Below are the code and all the weights of a small trained network. Each question names an input and a class and asks about switching units off, where a switched-off unit gives its printed mean instead of its output.

import numpy as np


def w(rows, s, z=0):
    codes = np.array(rows[::2]) - 128.0
    scale = np.full(codes.shape[1], s)
    scale[-1] = z or s
    return codes * scale


def f(y):
    return y / 2 * (1 + np.tanh(0.7978845608 * (y + 0.044715 * y**3)))


def log_softmax(a):
    a = a - a.max(-1, keepdims=True)
    return a - np.log(np.exp(a).sum(-1, keepdims=True))


def net(x, mask):
    res = np.array(x, float).reshape(1, 3) / 4 @ E
    y = f(res @ A[0][:, :-1].T + A[0][:, -1])
    res = res + np.where(mask, y, B[0][:, -1]) @ B[0][:, :-1]
    return log_softmax(res[-1] @ U[:, :-1].T + U[:, -1])


A, B = {}, {}
E = w([
[62,88,207,20,100,1,181,89,183],'x0',
[185,37,75,152,191,63,23,42,172],'x1',
[161,70,40,82,177,53,219,219,24],'x2',
],0.0058)
A[0] = w([
[139,93,107,95,188,56,196,154,61,112],'neuron 0',
[174,29,47,128,183,80,95,37,137,142],'neuron 1',
[85,203,159,121,101,148,167,215,83,134],'neuron 2',
[184,157,55,175,117,191,101,129,71,82],'neuron 3',
[89,74,200,86,116,26,211,124,193,60],'neuron 4',
[67,179,144,107,73,170,179,169,107,2],'neuron 5',
[108,170,167,136,69,177,198,195,70,108],'neuron 6',
[170,109,71,120,184,107,168,216,72,92],'neuron 7',
[121,113,48,91,163,110,163,187,58,84],'neuron 8',
[175,76,100,112,176,103,184,168,57,165],'neuron 9',
[132,55,32,66,165,81,114,174,62,113],'neuron 10',
[168,29,109,151,181,91,49,98,132,136],'neuron 11',
[92,189,191,94,101,158,197,202,108,68],'neuron 12',
[133,179,206,172,85,192,22,71,213,141],'neuron 13',
[172,171,64,214,141,180,116,161,87,91],'neuron 14',
[240,172,59,144,157,206,97,152,106,116],'neuron 15',
[173,130,91,177,155,202,105,164,100,46],'neuron 16',
[86,180,158,133,94,181,206,197,93,154],'neuron 17',
[84,200,138,104,100,159,190,198,85,113],'neuron 18',
[194,58,95,159,185,71,30,92,112,124],'neuron 19',
[65,15,178,5,138,26,151,79,181,117],'neuron 20',
[200,184,3,208,126,165,86,120,82,98],'neuron 21',
],0.0058,0.0045)
B[0] = w([
[79,237,180,183,123,186,64,37,92,197],'neuron 0',
[196,82,12,216,187,149,232,179,221,212],'neuron 1',
[183,94,61,180,161,147,222,174,204,185],'neuron 2',
[216,202,99,28,50,50,104,98,49,164],'neuron 3',
[180,227,62,33,13,57,101,31,23,199],'neuron 4',
[192,141,56,34,189,195,189,25,215,142],'neuron 5',
[224,70,41,184,189,151,224,156,222,182],'neuron 6',
[44,212,220,175,195,232,106,34,87,182],'neuron 7',
[54,198,226,184,177,236,57,3,107,175],'neuron 8',
[69,157,231,212,148,205,89,71,109,203],'neuron 9',
[69,187,201,206,161,224,109,22,170,200],'neuron 10',
[181,41,25,214,179,173,226,158,212,191],'neuron 11',
[216,140,18,168,116,117,168,62,185,171],'neuron 12',
[31,228,221,238,174,251,90,49,129,223],'neuron 13',
[145,207,76,33,39,33,92,91,31,174],'neuron 14',
[165,209,89,98,61,56,156,129,53,181],'neuron 15',
[193,211,57,1,58,49,75,27,86,149],'neuron 16',
[192,76,24,208,173,141,204,185,201,198],'neuron 17',
[178,86,53,195,180,149,200,130,192,181],'neuron 18',
[214,57,35,211,218,147,226,176,226,196],'neuron 19',
[178,232,36,116,15,58,161,82,23,254],'neuron 20',
[162,197,65,92,46,45,125,94,37,186],'neuron 21',
],0.0054,0.0069)
U = w([
[216,64,24,180,215,127,213,133,235,54],'0',
[169,220,79,45,10,1,112,74,24,60],'1',
[34,207,235,206,189,250,77,25,136,40],'2',
[100,91,146,213,167,124,146,175,118,218],'3',
[154,23,213,8,223,60,35,221,49,2],'4',
[164,26,235,30,222,49,60,224,44,2],'5',
],0.0068,0.0054)

Each question gives the input, the list of numbers given to net, and the class t.
The units are the neurons (one row each of A and B). Each row of codes is followed by its name. A weight is (code - 128) times the scale printed after its matrix; where a second scale follows, it is the last column's (A, B and U).
mask holds one flag per neuron, in row order. A switched-off neuron (its flag False) gives its mean, the last column of its row in B, instead of its output. The means were averaged over made-up inputs and are rounded, as every weight is.
A unit's drop is (log p(t) with every unit on - log p(t) with that unit switched off) / (log p(t) with every unit on - log p(t) with every unit switched off).
unit that matters most: the unit with the biggest drop
k most important neurons: the k neurons with the biggest drops, biggest first
drop of u: that unit's drop, to one decimal
input [-8,6,-3], class 1: unit that matters most : neuron 21
input [-3,-3,-3], class 3: 2 most important neurons : (neuron 20; neuron 4)
input [-7,6,8], class 2: 2 most important neurons : (neuron 10; neuron 7)
input [3,-6,8], class 2: 4 most important neurons : (neuron 8; neuron 0; neuron 7; neuron 9)
input [-4,-3,2], class 1: 4 most important neurons : (neuron 1; neuron 19; neuron 11; neuron 14)
input [-7,-3,8], class 2: 3 most important neurons : (neuron 7; neuron 8; neuron 9)
input [-2,7,8], class 2: 2 most important neurons : (neuron 10; neuron 7)
input [2,-1,2], class 3: 2 most important neurons : (neuron 13; neuron 14)
input [-8,6,4], class 1: 2 most important neurons : (neuron 21; neuron 14)
input [4,2,5], class 2: drop of neuron 5 : 0.0
input [2,2,0], class 3: drop of neuron 8 : -0.1
input [-8,5,6], class 1: drop of neuron 21 : 0.1
input [2,6,-6], class 0: drop of neuron 19 : 0.8
input [2,0,0], class 3: unit that matters most : neuron 14
